Here is a tiny trained network, its code and every weight. The questions are about switching its units off for an input and a target symbol, where a switched-off unit gives its printed mean instead of its output.

import numpy as np


def w(rows, s, z=0):
    codes = np.array(rows[::2]) - 128.0
    scale = np.full(codes.shape[1], s)
    scale[-1] = z or s
    return codes * scale


def f(y):
    return np.maximum(y, 0)


def softmax(a):
    e = np.exp(a - a.max(-1, keepdims=True))
    return e / e.sum(-1, keepdims=True)


def log_softmax(a):
    a = a - a.max(-1, keepdims=True)
    return a - np.log(np.exp(a).sum(-1, keepdims=True))


def net(x, mask):
    ids = ['ΔΘΣΦαβγεζμπτψω'.index(c) for c in x.split()]
    T = len(ids)
    res = E[ids] + P[:T]
    q, k, v = (res @ M[0].T for M in (Q, K, V))
    z = softmax(np.where(np.tri(T) > 0, q @ k.T / 2**0.5, -1e9)) @ v
    res = res + np.where(mask[0], z, O[0][:, -1]) @ O[0][:, :-1]
    y = f(res @ A[0][:, :-1].T + A[0][:, -1])
    res = res + np.where(mask[1:17], y, B[0][:, -1]) @ B[0][:, :-1]
    return log_softmax(res[-1] @ U[:, :-1].T + U[:, -1])


Q, K, V, O, A, B = {}, {}, {}, {}, {}, {}
E = w([
[103,92,96,140,141],'Δ',
[155,206,95,186,133],'Θ',
[152,143,140,67,85],'Σ',
[151,117,80,182,72],'Φ',
[120,69,128,86,152],'α',
[89,134,151,147,117],'β',
[131,148,130,120,203],'γ',
[111,6,118,182,153],'ε',
[147,105,77,111,153],'ζ',
[109,197,174,143,164],'μ',
[115,190,84,120,150],'π',
[142,166,112,72,73],'τ',
[99,111,94,140,60],'ψ',
[141,138,91,175,196],'ω',
],0.014)
P = w([
[42,113,232,159,99],'0',
[128,142,91,86,116],'1',
[196,117,139,107,169],'2',
[72,148,103,233,172],'3',
[132,152,85,94,106],'4',
[206,115,132,103,181],'5',
[77,138,94,246,177],'6',
[132,152,81,99,96],'7',
[210,111,122,98,187],'8',
[72,135,102,247,172],'9',
[134,160,80,103,93],'10',
],0.014)
Q[0] = w([
[179,88,158,80,164],'head 0',
[149,140,101,11,116],'head 0',
],0.012)
K[0] = w([
[173,107,84,176,148],'head 0',
[153,160,2,100,140],'head 0',
],0.014)
V[0] = w([
[116,55,161,137,171],'head 0',
[117,149,137,176,3],'head 0',
],0.016)
O[0] = w([
[149,19,245,99,255,254],'head 0',
[185,140,168,234,26,222],'head 0',
],0.0097,0.0029)
A[0] = w([
[148,136,163,196,63,3],'neuron 0',
[112,150,78,153,153,146],'neuron 1',
[234,91,143,5,110,128],'neuron 2',
[4,124,56,182,135,99],'neuron 3',
[50,53,101,99,34,187],'neuron 4',
[183,85,89,156,150,145],'neuron 5',
[161,76,98,170,135,163],'neuron 6',
[42,207,181,99,103,144],'neuron 7',
[148,172,143,177,180,172],'neuron 8',
[93,109,152,72,143,101],'neuron 9',
[78,101,168,131,198,29],'neuron 10',
[68,159,58,162,99,129],'neuron 11',
[28,78,133,129,115,182],'neuron 12',
[110,62,57,57,37,106],'neuron 13',
[131,236,119,40,89,99],'neuron 14',
[254,156,14,101,148,156],'neuron 15',
],0.0099,0.011)
B[0] = w([
[192,112,101,10,72,187],'neuron 0',
[111,164,142,118,134,189],'neuron 1',
[124,87,70,204,66,201],'neuron 2',
[143,205,89,61,139,181],'neuron 3',
[168,139,106,183,197,211],'neuron 4',
[126,149,169,133,99,206],'neuron 5',
[107,149,152,129,108,231],'neuron 6',
[91,181,58,197,66,176],'neuron 7',
[98,81,121,103,97,246],'neuron 8',
[142,159,106,150,109,172],'neuron 9',
[200,150,65,79,133,205],'neuron 10',
[177,125,117,154,147,215],'neuron 11',
[79,166,119,130,165,225],'neuron 12',
[223,62,151,124,182,184],'neuron 13',
[65,30,120,89,72,202],'neuron 14',
[125,151,215,90,101,254],'neuron 15',
],0.012,0.0079)
U = w([
[178,236,114,94,218,71],'Δ',
[91,123,218,180,70,125],'Θ',
[138,57,117,111,90,44],'Σ',
[190,155,165,156,131,195],'Φ',
[152,50,87,131,174,204],'α',
[111,202,42,233,138,191],'β',
[58,117,136,63,128,245],'γ',
[88,52,149,255,184,218],'ε',
[190,82,184,38,178,15],'ζ',
[23,148,108,180,86,84],'μ',
[143,164,65,94,97,42],'π',
[157,71,106,107,89,21],'τ',
[187,154,72,162,123,3],'ψ',
[97,216,213,110,160,183],'ω',
],0.011,0.0048)

Each question gives the input, a string of symbols that net reads in full, and the target symbol t.
The units are the heads (2 rows each of Q, K, V and O) and the neurons (one row each of A and B). Each row of codes is followed by its name. A weight is (code - 128) times the scale printed after its matrix; where a second scale follows, it is the last column's (O, A, B and U).
mask holds one flag per unit, heads first, then neurons. A switched-off unit (its flag False) gives its mean, the last column of its rows in O or B, instead of its output. The means were averaged over made-up inputs and are rounded, as every weight is.
A unit's drop is (log p(t) with every unit on - log p(t) with that unit switched off) / (log p(t) with every unit on - log p(t) with every unit switched off).
The circuit of an input: a set's keep is (log p(t) with only the set's units on - log p(t) with every unit switched off) / (log p(t) with every unit on - log p(t) with every unit switched off). Starting from the 12 units with the biggest drops (on a tie, the unit counted first), units are removed one at a time, each time the one whose removal leaves the highest keep (on an exact tie, the one counted first), for as long as the keep stays at least 0.8.
circuit, biggest first: the units of the circuit, biggest drop first
unit that matters most: the unit with the biggest drop
k most important neurons: the k neurons with the biggest drops, biggest first
drop of u: that unit's drop, to one decimal
input ψ Φ Σ, target τ: circuit, biggest first => [head 0; neuron 0; neuron 14]
input Δ Θ Σ μ, target ε: circuit, biggest first => [head 0]
input Δ ε ε ψ β Φ Φ Φ Θ, target ω: circuit, biggest first => [neuron 15; neuron 13]
input γ γ ε β ψ ε α Δ π β τ, target τ: circuit, biggest first => [neuron 14; neuron 13; head 0]
input β ε β Δ Δ β, target α: circuit, biggest first => [head 0; neuron 15]
input τ Θ β ζ β Θ μ Δ Δ ψ, target π: circuit, biggest first => [neuron 0; head 0]
input α β β τ Θ γ β β Σ, target τ: circuit, biggest first => [neuron 14; head 0]
input β γ ψ ε Φ γ π ψ Δ τ μ, target μ: circuit, biggest first => [neuron 14; neuron 7; head 0]
input γ ω Δ β, target Δ: circuit, biggest first => [head 0; neuron 10; neuron 14]
input β Φ μ, target Θ: circuit, biggest first => [head 0; neuron 10; neuron 3; neuron 4]
input β Δ ε β γ β, target α: 3 most important neurons => [neuron 2; neuron 15; neuron 10]
input γ ε ζ α π β α ψ, target ψ: circuit, biggest first => [neuron 13; head 0; neuron 4]
input β β π γ β Δ ε ζ, target ζ: circuit, biggest first => [head 0; neuron 13; neuron 15]
input β Δ ψ ε ψ Δ ψ β ε τ, target Θ: circuit, biggest first => [head 0]
input Δ Θ ω β β τ α α, target α: circuit, biggest first => [neuron 13; neuron 4; head 0]
input γ Δ ε π π, target π: circuit, biggest first => [head 0; neuron 3]
input μ Θ β ψ ε Δ γ μ, target μ: 2 most important neurons => [neuron 7; neuron 14]
input Δ π Φ β, target ε: 3 most important neurons => [neuron 15; neuron 0; neuron 3]
input π ω α Σ γ ζ π γ τ, target Σ: 2 most important neurons => [neuron 2; neuron 14]
input β π γ Δ Δ γ β Σ π Σ β, target β: unit that matters most => neuron 7
input π β Δ β Φ ψ, target Φ: drop of neuron 14 => 0.3
input Φ ε ε π Δ μ τ π γ β, target τ: drop of neuron 15 => 0.1
input ζ Δ γ β Δ π α β τ Θ α, target α: drop of neuron 13 => 0.8
input ω Δ μ β π Σ π Σ, target Σ: drop of neuron 15 => 0.4
